In the rows, 128 means zero.
Each row is followed by its class; each block has classes of its own.
[118 115 109 118 115 235 146  73 108 106 134 114 172 138  84 114 130 177
 122  83 125 122  69 100 147 131 129 143 101 169 120 156 111 129 177 146] => Neta
[115 102 105 105 120 221 132  94  93 109 106 124 168 153  79 118 138 167
 128  89 141  96  82  98 137 124 113 144 110 147 111 182  94 119 165 125] => zim
[142 115 125 133  99 134  94 119 110 144  97 149 156 162  74  89 127 174
 172 118 132 152 103 155 103 128  98 154 133 108 156 124 110 129 200 112] => zagur
[ 57 110 129 145 103 112  97 128  73 138  98 152 172 179  87  92 154 184
 124 112 131 158  99 140 128  88  99 143 131 139 128 108 134 125 108 127] => tig
[117  90  99 115 125 208 130  89  99  96 132 102 187 160 100 114 140 166
 149 101 125 109  81 114 135 129 116 131 116 167 129 151 106 117 154 152] => tig
[142 101 126 122  89 141 111 121 114 151 118 144 159 134  72  64 124 183
 189 120 119 160 103 149 107 140 101 177 116 123 154 115  97 139 216 118] => Tagiv
[108 106 133 125 104 141 109 122 117 144 108 141 175 148  78  79 142 165
 194 126 123 149 120 153  82 125  79 155 132 117 152 119  96 139 196  99] => fug
[117 110 107 124 129 236 134 109  97 105 128 130 174 154 100  91 140 179
 150  88 118 107  62 100 131 116 100 140 117 174 119 182  91 128 153 142] => rifin
[ 71 117 143 140 102 100  90 130  73 149  93 165 154 170  84  71 145 188
 118 111 114 144 113 140 111  81 106 146 132 147 119 114 135 140 108 115] => Sokep
[139 100 127 128  90 140 118 125 117 146 120 150 163 142  72  68 129 182
 191 117 119 159 101 151  88 139 102 170 122 134 152 103 100 143 213 123] => Tagiv
[101 118 112 118 116 230 137  84 115  96 124 111 200 144 100  85 147 175
 151  84 148 102  56  98 145 127 109 153 109 163 120 168  97 124 152 139] => rifin
[133 101 128 126  99 132 112 115 124 150 128 147 168 145  88  69 128 181
 173 115 131 159 101 138  76 141  90 168 127 121 154 101  95 146 219 107] => Tagiv
[116 154 106 118 118 154 128 130 103 104 131 115 148  92  91 128  91 135
  50 107 142 127 132 186 170 114 120 123 117 106 143 134  91 124 129  90] => zim
[120  90 111 117 118 225 136  89 105 108 110 109 166 157  72 111 149 172
 156  92  96  97  63 105 141 140 118 139 105 145 106 170 100 121 180 151] => padem
[119 116 113 109 120 243 141  69 106  98 130 119 165 147  87 122 125 176
 128  90 123 120  57 115 141 142 126 139  92 155 133 160 105 128 174 148] => Neta
[140 112 131 125 100 142  93 122 113 143 108 146 161 151  88  65 130 187
 176 118 139 157  97 157  80 132  87 159 127 107 158 130  95 135 196 111] => Tagiv
[129  98 131 121  88 133 117 122 116 165 110 125 164 131  58  84 140 168
 189 125 101 145 101 138 111 150 112 173 111 108 139  97 107 140 216 122] => padem
[117 118 115 112 124 203 123  69 107  98 117 100 187 147 100  86 145 179
 137  96 124  96  75 116 135 125 128 143 104 159 122 173  91 133 170 149] => Sokep
[116 107 113 115 103 220 139  60 115 103 137 103 193 134 101 105 137 169
 148  80 141 101  76 104 143 124 122 150 109 158 126 150 104 130 163 153] => fivad
[ 75  97 136 165  77  83  99 131 103 142  99 176 159 183  82  82 156 166
 104  99 148 146 108 132 137  83 100 147 139 145 123 102 154 135  98 120] => zagur
[ 62 100 130 149  92  90 102 141 100 149  80 175 160 180  87  83 155 169
  88  99 157 142 108 116 124  88  99 145 133 150 124 120 137 135  98 116] => zim
[ 56 102 149 137  93 114  90 118  88 130 107 164 153 180  69  75 141 163
 136  99 106 151  88 135 126  92 103 166 122 138 137 101 136 128 109 120] => fud
[116 101 102 112 119 222 135  96 103 100 111 129 174 156  86 117 138 170
 131  91 144  93  72 101 127 127 113 138 105 159 122 178  90 123 163 142] => zim
[110 112 122 109 119 226 129  65 100  86 157 106 180 150  77 118 122 159
 148  80  94 113  63 115 152 122 125 155  98 175 138 155  93 116 168 151] => fud
[107 116 124 119 104 224 130  74 111  99 111  90 195 143  85 116 154 163
 147  85 129 100  60 115 140 139 125 134  99 144 116 152  95 125 167 148] => padem
[128 122 114 119 115 224 145  66  98  91 145 121 181 155  76 136 123 160
 146  77 126 107  67 126 148 119 128 134 109 165 125 159  97 118 174 153] => zagur
[125 137 108 123 114 143 134 116 113 110 157 110 146  89 100 109  87 143
  74 103 110 132 133 177 174 114 120 137 128 124 146 103 114 131 132 108] => fivad
[ 66 100 133 141  93  89 102 142  94 154  87 174 151 172  74  76 157 169
  95  98 152 147 109 123 138  89 100 153 125 144 122 117 134 133  99 120] => zim
[ 73  85 141 155  82 111  94 136  67 151 105 166 148 171  83  92 151 165
 111 109  90 154  97 134 128  73 100 155 128 168 123 128 136 133  95 103] => nug
[119 116 118 115 114 202 128  76 104 102 134 100 186 138 100  91 151 181
 133  91 122  96  78 112 140 119 124 145 101 173 121 166  96 133 166 154] => Sokep
[114  92 113 127 111 210 128  78 102 103 129 107 176 143  95  93 147 158
 136  88 106 114  70 108 144 116 120 150 102 182 123 170  92 123 156 141] => nug
[113  92 110 118 118 229 129  83 109 103 111 110 179 159  82 124 136 166
 152 105 106  98  67 109 124 141 113 128 108 143 117 158  97 125 171 139] => padem
[ 64 100 123 158  94  88  93 135  94 143  99 156 175 190  96  77 166 179
 114 117 145 153  98 140 118  85 102 142 132 139 129 112 137 134  83 138] => tig
[127 129 125 125 114 130  90 121 116 157  94 142 158 153  94  70 121 197
 169 133 127 141 109 149  66 130  96 154 123 110 153 118 103 141 196 111] => Sokep
[123 112 103 114 124 234 145  63 110 107 147 121 181 153  82 119 119 172
 166  87 103 112  61 102 133 133 125 150 110 171 127 145  98 127 178 155] => fivad
[ 56 103 132 149  90  92  97 140 106 154  92 177 163 185  90  78 152 164
  92  98 157 144  94 125 123  92  98 146 124 138 128 122 138 135  90 117] => zim
[131  93 112 126 107 206 131  90 105 109 125 127 175 150  92  88 140 183
 146  90 139 115  86  97 129 120 111 148 116 176 117 166  99 129 164 142] => Tagiv
[ 64 104 146 136  96 132  84 125  77 128 100 162 149 177  58  78 140 171
 130 101 101 148  97 151 141  84 101 160 122 133 131 109 134 122 107 115] => fud
[ 65 118 139 140  97 106  93 125  77 143  89 164 159 170  79  78 141 189
 120 118 127 133 112 144 110  84 108 146 129 135 116 113 140 137 101 110] => Sokep
[144 155 115 132 130 138 118 128  87 102 138 133 122 109  77 117 105 141
  62 108 117 145 130 187 181  99 119 123 126 123 145 125  91 126 131 113] => zagur
[114 122 114 118 118 229 143  90 104 109 149 120 191 137  97 104 139 171
 147  77 128 117  63  91 140 116 112 148 110 191 123 158  89 129 161 145] => rifin
[113  79 109 123 116 205 125  84  99  99 110 118 163 151  98  96 138 162
 136  91 104 115  84 105 133 119 114 143 113 183 123 171  98 118 151 135] => nug
[145 150 104 129 143 152 139 150  99 122 159 122 114  92  72 125 122 145
  36 112 118 131 127 138 199 116 112 139 112 145 132 141  91 123 150  97] => zim
[100 114 111 121 120 234 130  84 111  99 113 119 202 152 105  87 144 172
 142  81 144 102  59  99 137 120 108 141 113 163 119 170  86 132 158 138] => rifin
[128 116 127 111 105 124 107 112 107 152 118 133 159 132  75  68 124 186
 189 136  97 149 109 143  95 146 114 181 114 122 153 108 102 143 213 115] => Sokep
[129 118 126 117 110 124  89 118 112 151  89 139 157 148  88  59 128 192
 174 134 124 139 113 150  76 135 101 162 123 100 150 123 101 141 198 110] => Sokep
[117 103 119 121 119 218 134  83 112 109 118  98 177 152  82 102 156 162
 151  87 108 104  59 110 148 138 122 135  99 152 117 165  95 125 173 159] => padem
[130  99 130 116  99 147 113 119 113 156 108 131 156 144  55  91 134 168
 206 132  81 153  83 143  99 158 109 172 111 104 149 105  98 137 228 123] => padem
[ 83  90 146 157  79 110 106 145  82 155 121 178 149 176  85  78 154 178
 121 103 114 158  94 133 131  80  91 155 129 165 123 120 141 142 110 116] => Tagiv
[109 155 119 127 121 157 133 134  99 109 132 114 146  97  85 109  99 131
  92 114 118 128 146 203 172 108 111 120 119 111 138 138  96 124 111  91] => fug
[124 100 131 124 104 145  90 120 112 136 123 138 154 147  78  80 124 171
 172 115  96 153 104 138  93 124  90 170 125 126 165 107  97 134 214 112] => fud
[ 66  96 123 164  88  86  89 144  94 155  98 156 174 183 103  77 166 180
 101 108 145 155 106 125 125  75  97 139 134 153 126 104 142 136  92 133] => tig
[135 132 112 126 107 146 127 134 112 104 152 118 141  90 101  99  79 140
  70 109 132 134 142 192 167 114 115 122 127 127 144 113 110 126 119  96] => Tagiv
[120 154 116 122 128 130 120 125 101 113 137 105 143  95 103  99  90 152
  59 121 116 118 144 187 160 104 120 125 126 120 136 117 106 132 127  95] => Sokep
[123 104 123 124 108 207 137  77 114 102 127 113 183 153 102  82 152 172
 147  81 146 111  61 103 139 128 116 151 104 172 126 172  94 131 163 154] => Tagiv
[ 65 105 125 161  92  83  88 146  87 148  96 152 177 178 104  70 165 180
 101 105 146 156 106 132 126  79 102 140 134 152 128 104 140 136  83 136] => tig
[118  98 135 124  95 124  84 119 118 139 103 140 149 155  80  64 131 171
 171 112 107 157 101 151 102 126  94 174 119 108 168 117 102 131 197 119] => fud
[105  90 119 122 112 210 123  85 102  89 132 119 166 160  87 100 138 165
 141  79  98 111  76 101 138 117 115 152 111 174 129 161 104 121 160 147] => fud
[145 136 109 137 138 143 127 163 106 120 160 125 125  93  97  90 125 157
  50 114 121 128 128 140 190 101  95 137 130 157 135 137 106 127 121 101] => rifin
[ 77  95 143 149  88 123  98 139  81 163 102 160 156 178  61 101 156 168
 124 111  92 141  84 129 133  94 103 144 123 136 110 110 138 137 120 115] => padem
[102 112 122 115 118 232 135  76  99 101 123 107 195 146  83 106 154 159
 150  83 129 102  88 123 153 114 107 135 104 159 118 181  83 125 160 134] => fug
[145 149 115 141 118 142 129 142  99 119 147 126 122  92  92  94 111 152
  60 117 124 146 125 167 176 103 113 139 119 132 137 133  86 137 136 102] => Tagiv
[130  98 116 115 110 151 112 102 125 151 128 141 164 144  80  82 118 177
 186 121 107 147 100 136  88 139  91 171 131 109 154  91 102 142 223 113] => fivad
[ 81  93 133 161  79  97  97 148 100 156  96 181 155 180  88  55 144 184
 114 105 144 145 102 133 117  86  94 152 134 148 120 113 147 140  90 118] => Tagiv
[127 122 114 124 117 226 144  65 102  89 144 124 181 159  79 136 130 160
 151  77 126 115  65 112 137 127 128 132 112 167 125 163  97 118 179 149] => zagur
[116 108 136 122  99 136 106 126 112 157  94 139 165 146  77  71 143 167
 196 123 125 148 118 148  95 125  85 163 125 115 152 129  97 138 195 105] => fug
[121  98 128 124 103 138  90 116 125 131 116 139 153 154  81  71 125 168
 182 116 100 155  96 144  85 131  91 171 126 118 171 108  99 132 211 119] => fud
[117 111 128 115 111 163 108 117 106 146 103 145 163 150  65  90 135 169
 195 130 112 141 105 148  91 133  82 162 120 106 149 127  88 135 205  95] => fug
[117  98 109 121 123 233 130  89 102 105 106 112 175 162  79 120 138 175
 154  98 102  95  62 110 124 134 114 127 109 147 112 168  95 123 177 148] => padem
[108 107 110 124 114 204 131  81  99  96 126  90 202 151 115 107 163 175
 135  85 150 108  75 109 136 123 118 136 108 163 127 164  94 125 161 163] => tig
[139 157 116 130 138 132 117 140  89 120 139 120 115  98  88 103 111 153
  60 133  94 136 134 175 173  93 122 128 118 141 138 123  91 138 130 105] => Sokep
[127 104 117 109 102 144 107 114 117 146  97 143 167 139  75  96 129 169
 156 122 155 137 112 126  90 140  97 163 121 101 150 123  89 135 218  99] => zim
[145 136 106 131 140 138 133 132 105 117 160 125 117 100  82  95 112 149
  61 108  87 138 121 164 194 112 117 142 121 140 143 113 100 135 139 125] => fivad
[133 142 117 122 123 119 119 133 109 120 149 110 133  92 108 100  94 144
  57 120 108 126 148 176 164 111 122 125 120 138 145 108 109 136 127  99] => Sokep
[116 105 108 110 128 240 134 101  97  97 118 127 173 154  93  94 138 181
 157  88 120  97  60 104 129 121  99 145 118 161 117 179  93 122 162 136] => rifin
[140 142 113 145 134 139 126 143  87 120 144 120 104  93  93 106 114 131
  53 122  81 152 124 165 178  94 118 135 117 155 141 137  81 129 122  98] => nug
[117 108 127 120 105 154 112 125 115 152 114 147 172 139  91  67 138 178
 180 115 135 148  94 123  89 127  82 170 129 121 147 114  92 144 210 106] => rifin
[103 103 108 123 113 222 131 103 104 101 119 124 184 149 108  86 144 178
 146  89 134 102  68 105 129 112  98 145 119 161 117 177  96 131 146 138] => rifin
[120 113 119 123 112 159 106 133 121 143 107 152 169 152  94  69 131 181
 185 119 126 146  84 138  65 132  78 162 135 110 152 118  92 142 200 103] => rifin

Next block, with new classes.
[126 130 149 143 127 129 137 135 120 136 136 155 140 119 124 127 111 114
 113  97 110 142 111 134 128 126  96 115 101 119 105 115 111 144 139 115] => Pipu
[132 121 119 126 108 122 138 123 127 137 124 157 137 126 131 150 164 133
 134  88 101 147 126 130 114 143 119 148 116 114 111 130 130 112 145 110] => ruzo
[118 116 142 136 122 104 120 114 116 131 108 138 150 126 126 118 158 120
 144 127 120 133  96 129 123 145 126 126 113 130 120 100 119 125 134  91] => sito
[129 122 136 125 143 133 150 118 146 115 137 107 116 126 118 106 106 129
 148 132 144 141 142 111 135 125 112 150 134 138 134 114 130 122 121 146] => pir
[166 182 206  39 180  92  77 121  68 134  94 135 219  85 166 120 111 107
  96  76 194 125 111 134 122 122 133 128 154  73 103 107 143 115  69 104] => bav
[129 121  78 101 145 129  99 131 125 117 138 125 124 118 142 133 116 121
 172 139  92 147 134 145 111 143 142 140 112 132 126 111 104 154 134 153] => ruzo
[125  99 162 140 149 113 118 129 127 133 122 170 134 122 125 131 148 119
 120 119 129 123  81 138 142 145 123 120 109 106 132 110 110 162 147  87] => kudaz
[124 140 148 138 136 133 128 139 104 150 107 128 136 129 124 138 108 130
 114 129 133 119 122 141 123 137 121 122 111 126 127 150 138 118 123 150] => kudaz
[121 113 160 154 162 122 111 145 112 134 136 142 126  88 122 107 131 121
 120 137 119 138 111 133 141 152 108 130  85 146 113 137 129 135 129 129] => kudaz
[116 150 139 122 142 138 134 133 116 130 128 125 138 129 116 128 122 117
 129 117 130 129 140 120 138 119 130 147 112 130 143 113 115 138 124 161] => tifil
[112 107 143  95 214 114  89 141 152  98 135  99 122 111 144 104 162 124
 116  77 115 149 158 155 107 139 135 197  74  85 159  90 107 163  99 190] => ruzo
[123 156 140 142 143 122 139 136  93 144 122 121 138 130 137 120 122 127
 124 136 115 110 110 129 134 124 135 111 148 118 112 122 146 109 112 123] => vov
[143  60 122 119 127 118 105 119 147  92 147 168 121 133 127 112 122 127
 159 115 126 128  95 143 148 149 129 112 100 144 109  91 133 145 154  96] => pir
[133 116 106 127 134 128 127 134 115 148 117 115 114 131 139 127 123 119
 137 147 126 103 133 131 144 127 125 110 146 136 128 130 147 117 117 122] => bav
[113 148 128 124 132 121 112 137 118 137 117 117 134 135 137 140 126 142
 115 128 115 105 131 128 133 133 122 121 141 122 131 134 133 124 124 139] => tifil
[ 90 145 146 122 144 123  74 124 144 124 133 100 121 115 146 140 118 136
 115 149 124 104 168 145 133 153 134 148 112 117 141 194 132 132  94 172] => sito
[114 150 141 154 142 114 133 149 119 149 134 136 145 109 148 123 109 123
 118 152 142 125 106 136 133 133 126 135 127 133 133 153 135 117 130 129] => kudaz
[ 98 137 147 118 145 113 103 127 148 107 152 125 160 136 161 122 112 123
 123 148 150 108 125 141 148 114 168 105 137 126 140 141 127 146 114 157] => sito
[155 103 124  76 110 109 115 139 124 120 138 154 148 109 189  79 109  97
 190 115 174 126 155 123 147  99 134 109 167 125 134 125 149 182 182  99] => Pipu
[131 121 145 122 129 116 137 122 123 147 130 151 154 112 128 131 154 116
 136 115 126 126 103 122 127 138 115 155 120 108 132 113 113 118 141  97] => ruzo
[127 139 121 116 125 123 113 144 129 146 115 123 136 138 140 124 151 139
 132  90 117 128 141 133 114 139 113 126 113 106 121 106 123 125 149 112] => tifil
[123 139 145 115 133 135 113 104 137 132 111 133 124 116 130 125 114 135
 139 144 146 103 130 139 136 149 122 122 142 133 128 135 148 126 138 109] => pir
[110 142 137 101 126 110 137 136 113 145 117 130 148 123 140 126 150 131
 116 103 101 134 124 146 123 126 103 136 102 108 133 111 143 128 133 103] => vov
[154 140 138  95 117 119 133 115 108 140  83 132 145 142 111 130 131 137
 165 113 126 143 112 145 120 123 103 111 129 116 130  93 113 125 140  96] => pir
[139 167 162 122 180 124  48 130 113 148 137 120 127 126 152 148  86  85
 161  75 125  86 169 170 143 169 165 139 132  13 109 112 121 152 108 139] => vov
[100 135 116  98  85 103 128 135 106 137 131 130 185 139 166 132 143 124
 106 123 107 118 103 155 124 118 163 137  87 149 143 120 136 138 152 122] => sito
[116 134 145 121 122 107 117 132 132 128 133 135 152 124 145 125 131 125
 118 104 106 131 121 140 132 129 104 123 116 109 112 110 118 149 136 103] => Pipu
[ 92 135 125 133 148 117 136 128 132 118 161 108 125 140 146 125 135 121
 119 119 108 112 119 115 171 123 128 153 136 101 134 177 122 130  91 138] => sito
[104 126 126 106 135 140 134 138 118 122  98 144 140 156 144 152 148 116
 115 127 104 129 170 116 111 156 135 155 108  85 118  95 146 144 140 137] => tifil
[ 95 168 125  97  94 113 138 123 148 154 126  86 208 125 116  73 141 118
 201 152 103 137 119 165 110  93 149 130  67 141 121 131 145 133 182 144] => Pipu
[142 108 120 162 121 107 134 133 137 157 128 141 121 131 140 125 123 112
 135 129 173 121 119 137 143 122 128 129 128 150 138 110 128 114 130 124] => bav
[117 116 136  97 136 143 157 133 111 111 143 124 147 121 116 104 120  98
 113 121 135 123 125 133 148 107 137 146  99 144 136 108 163 115 102 139] => bav
[111 134 117 129 156 132 159 146 125 113 161 125 118 113 127 127 100 101
 112 125 117 141 158 131 142 124 126 146 119 118 136 122 147 129 108 161] => Puzez
[135 113 162  96  84 131 125 144 102 153 158 123 162 118 139 115 153 120
  78  79 134 124 111 124 106 145 116 159  61 107 107 141 116 105 130  87] => sito
[127 108 117 147 114 107 138 111 116 125 127 152 122 123 118 132 144 121
 140 145 100 138 105 125 147 128 142 134 125 146 137 120 116 169 146 107] => Puzez
[118 152 140 123 134 133 150 134 113 143 135 115 128 115 120 122 120 119
 126 123 119 137 131 133 119 117 120 128 123 123 131 110 130 126 122 137] => vov
[128 125 129 110 142 112 129 127 132 148 144 137 143 101 129 129 149 125
 132 103 133 130 104 134 124 133 106 147 114 123 135 122 113 117 136 121] => ruzo
[134 117 140 125 119 118 139 130 128 139 125 135 128 133 138 120 151 138
 116 125 124 136 109 140 126 142 116 125 111 126 111 102 121 132 144  93] => pir
[150  95 128 121 133 112 142 121 112 130 142  83 109 130 139  97 113 124
 142 119 158 112 122 113 138 127 147 137 158 137 109 114 149 129 129 156] => pir
[131 117 129 128 143 134 110 131 120 147 121 115 116 128 137 121 120 117
 111 142 142 104 124 142 134 140 131 114 119 128 122 114 127 133 110 120] => bav
[141 124 143 108 123 129 116 128 139 135 136 108 136 135 120 118 108 131
 153 128 143 114 129 148 126 124 144 139 108 119 135 140 127 124 135 152] => pir
[127 120 150 162 130 117 117 121 146 142 134 118 122 124 116 134 130 138
 138 138 128 123 142 122 139 141 101 132 125 134 125 136 111 107 119 149] => ruzo
[132 133 129 127 142 158 123 134 132 129 143 157 123 110 118 136 106 104
 125 128 132 132 130 149 130 123 145 119 105 135 130 135 127 130 118 138] => bav
[118 125 147 118 129 102 106 133 130 134 126 123 153 117 131 132 139 111
 150 125 113 127 137 146 124 140 123 117 116 107 134  98 123 122 136 115] => sito
[146 123 155 134 122 101 105 117 100 127 102 155 157 127 153 123 138 132
 129  95 149 132 125 116 140 132 114  98 137 153 121  85 117 122 131  99] => sito
[127 104 154 131 139 119 132 125 150 128 140 117 103 125 132 131 114 132
 123 155 152 109 148 118 149 146 101 122 152 119 122 132 140 121 122 130] => pir
[111 136 150 102 137 123 124 103 147 138 124 111 136 119 125 125 126 131
 118 118 139 124 119 147 118 146 124 146 104 115 127 109 128 147 140 127] => pir
[119 107 137 129 118 110 102 124 129 134 129 130 143 135 140 122 116 129
 128 127 150 116 116 137 134 141 119 118  97 137 125 146 121 124 124 135] => sito
[114 129 126 160 159 135 140 148 134 124 167 129 129 125 130 128  87 125
 104 133 128 138 111 116 142 128 115 143 104 148 140 117 100 126 111 157] => kudaz
[115 129 152 128 144 133 101 130 119 134 127  97 140 134 143 117 115 120
 139 123 111 104 175 129 150 125 138 104 111 125 132 138 133 138 129 173] => sito
[136 114 132 118 144 136 128 136 130 125 142 143 117 115 113 142 156 135
 109  83 129 134 125 154 117 121 131 121 107 150 146  94 108 123 128 165] => ruzo
[136 103 153  93 120 139  99 178 144 119 162 137 148 133 170 111 111 114
  89 101 119 133 175 172 136 116 128 103  61  97 124 122 138 145 130 122] => bav
[112 100 136 141 124 124 157 130 141 106 130 136 147 129 131 107 114 125
 136 180 113 129 117 126 121 126 151 134 122 156 129 104 167 124 154 135] => pir
[145 130 131 200 189 147 127 130 165 195 138 141  69 126 142 148 123 128
 144 120 166 108 174  70 135 154  74 156 149 101 150 133  72 113 132 136] => vov
[132 135 148 158 160 109 140 141 149 136 153 112 134 114 138 109 130 136
 105  97 156 132 167 119 137 116 117 123 128 143 131 110 142  97 122 166] => Puzez
[117 123 143 122 108 103 130 148 115 134 123 125 142 123 151 104 153 120
 109 116 118 130 122 151 121 131 111 141 106 120 121  99 129 145 137  97] => Pipu
[110 123 142 109  88 112 112 124 108 130 119 107 154 146 130 128 144 135
 110 111  76 104 123 148 139 133 115 126  95 124 109 113 132 147 135 110] => Pipu
[133 108 154 124 131 116 126 125 132 117 146 141 143 137 108 142 112 115
 125 120 127 115 134 130 152 125 130 123 116 105 135 121 127 131 119 137] => Puzez
[130 115 148 134  99 116 141 124 143 103 135 140 132 143 136 120 126 136
 126 122 116 142 117 136 132 135 131 125 137 110 103 117 145 127 135  89] => pir
[117 128 123 124 147 121 124 133 121 119 161 138 146  94 140 126  99 110
 119 108 111 147 118 139 128 130 127 157  99 140 133 114 122 137 127 157] => ruzo
[131 141 139 136 137 118 133 129 141 146 138 118 116 121 148 127 117 127
 137 128 149 114 148 140 146 133 129 118 154 125 125 119 139 125 142 134] => pir
[119 146 133 144 160 124 142 132 120 140 116 126 132 121 129 132 109 130
 119 162 116 120 143 119 137 127 108 103 150 124 133 134 140 120 117 137] => Puzez
[124 140 125 123 161 148 158 147 127 122 164 115 134 110 128 115 105 121
 108 116 135 142 131 120 117 121 105 130 126 135 126  96 120  92 104 157] => ruzo
[ 90 199 165 131 163 142 133 100 197 112 130 126 196 128 136 124 139 152
 129 177 127 171 150 106 101  95 149 139 120 148 166  84  64 157 135 166] => ruzo
[ 96 145 114 123 118 127 130 155 134 109 163 147 148 130 134 132 150 143
  81 100  94 142 109 149 136 139 106 118  81 147 109  84 122 108 124 102] => tifil
[105 165 139 164 164  88 121 139 107 106 107 140 161 130 120 150  59 112
 141 127  91 158 122 138 150 127  99 112 136 110 113  96 138 118  97 163] => tifil
[130 153 115 157 146 137 132 147 109 126 114 136 131 130 151 117 136 139
 122 105  93 145 115 134 112 132 143 109 141 137 120  85 124 131 140 103] => kudaz
[101 134 135 101 149 110 118 136 131 170  99 103 143 118 144 138 153 123
 132 110  99 126 187 160 118 167  75 124  84  81 103 117 164 108 147 144] => ruzo
[135 132 142 138 141 116 117 121 124 136 123 124 119 122 137 131 101 130
 133 138 141 123 125 139 133 146 128 123 140 122 109 132 132 129 124 137] => pir
